[[-42 -31  -3 -25  -9 -14 -34]
 [-29 -34  -9 -40  25 -29 -15]] yields -42

[[ 28  34  13  33 -10  15  29]
 [-11  13  10  12   8  11  22]
 [-14  -6   2  -9   4  -8   9]] yields -11

[[-44 -42 -12 -38  40 -25]
 [ 21  18 -10  35  -3   6]] yields -44

[[-30  29  37  32]
 [-23  -4  38  18]
 [-29  42  35  38]] yields -23

[[ 14   0  16  10  27  -1   6]
 [ 25   5 -13 -32   4   6  34]] yields 14

[[-14  17  -5 -17]
 [  6  13 -21  33]] yields -14

[[-12 -15  20 -35]
 [ 13   7   1   6]
 [-15 -14  12 -13]] yields 13

[[ 13  13  -5  34  32  11]
 [-20 -19   5 -34 -33 -12]] yields 13
---
[[-11 -20  37  41]
 [ 19 -15 -35  -1]] -15

[[  5 -44  11  -6  19  -3]
 [  6 -16  -1  -5   1   3]] -6

[[-25  14  33  40]
 [-22 -20  13  30]
 [  3   6 -13 -21]] -21

[[-39   4  -7   2   8]
 [-34  10 -10  -1  18]
 [-40  -1  -4   3  -3]] -34

[[-32  -3 -13   0   3]
 [ 31  11  23  23   7]] -3

[ 11  28  24 -13  42] 24
---
-11.2	-7.3	-20.0	-3.6	1.7
-2.0	-2.5	15.2	-14.2	-13.4
-6.5	-12.1	-4.1	-6.8	-9.3
result: -7.3

0.000	0.832	0.798	0.448
0.488	-1.366	-0.758	0.573
-0.002	1.626	0.690	0.091
result: 0.832

-59.461	58.344	159.842	-96.362	1.814
80.786	78.329	97.169	47.137	-19.834
-94.624	-150.140	-16.540	86.117	170.956
result: 58.344

-10.53	3.15	10.62	1.47	5.21	5.66	7.08
-1.17	2.15	1.54	2.06	-12.63	-3.47	-2.60
-3.98	3.55	-2.37	9.30	9.15	7.22	24.42
result: 3.15

-0.064	-0.091	-0.092	-0.040	-0.072	-0.146
-0.080	0.010	0.002	-0.169	-0.052	0.061
0.170	-0.162	0.034	-0.101	-0.154	-0.012
result: -0.091

0.01	0.03	0.13	0.15	0.09	-0.05
0.03	0.03	0.05	0.03	0.04	0.01
-0.16	0.07	-0.09	-0.12	-0.06	0.00
result: 0.03
---
[[37, 14, -10, -29],
 [-14, 14, 19, 35],
 [-17, -10, 7, -21]] -21

[16, 41, 18, 18, -1, -9, 25] -1

[6, -12, -1, 37, -11] -11

[[19, 3, -11, -1, 15, 23, 13],
 [-5, 5, 0, -29, 8, -14, -34]] -29

[[22, -12, 31, -22, 19, 3],
 [-28, -39, 10, -16, 6, 13],
 [28, -15, 25, -21, 18, -8]] -28

[-27, -19, 18, 21, -40, -4, -22] -27

[27, 19, 40, -14, 16, 35] 16
---
[[-25 -18 -30 -31   9 -27 -33]
 [ -9   1   9   1 -29 -16  -6]] Out: -9

[[-32  18 -20 -17]
 [-33  19 -19   8]] Out: -33

[[ -5 -12  21 -37 -20   1]
 [-25 -23 -13  20  31  17]] Out: -25

[[-10  35  17 -17  -4  -4  13]
 [ 13  -5  23   3  -7   3 -26]] Out: 13

[[ 26 -25 -40 -24]
 [-41  -6 -43 -42]] Out: -41

[[-31 -21 -13 -13  -4]
 [-31  14 -28   3  38]] Out: -31

[[-16   6 -11   5 -31  -5]
 [-17   4 -11   4 -26  -5]] Out: -17
---
[[-30.6, 111.0, 197.8, 27.6, 0.0, 92.4, 120.9], [118.2, 9.1, 9.5, 47.1, 120.8, 38.0, -18.5], [-132.9, -35.1, 71.6, 92.4, 42.7, 30.9, 167.3]]	-35.1
[12.446, -17.556, 6.395, -12.356, 0.544]	-17.556
[65.64, 113.57, -14.92, -53.41, -97.00, -100.50]	113.57
[[90.72, -171.94, -199.67, 48.21, -194.06, 130.58], [20.41, 96.13, 65.58, 68.96, 90.27, 112.25], [70.28, -54.78, -47.80, -95.37, 92.48, -201.54]]	-54.78
[5.6, 17.8, -9.9, 6.5]	17.8
[-0.2, 8.1, 10.2, -15.0, 14.8]	8.1
[[-0.01, 0.02, -0.02, 0.02, -0.05], [0.13, -0.04, -0.07, -0.16, 0.04], [0.08, 0.00, -0.02, -0.01, -0.04]]	0.00
[[0.48, 0.86, -1.51, -2.03, 1.18, -1.39], [-1.77, -1.10, 1.25, -0.94, -1.39, 1.23]]	-1.10
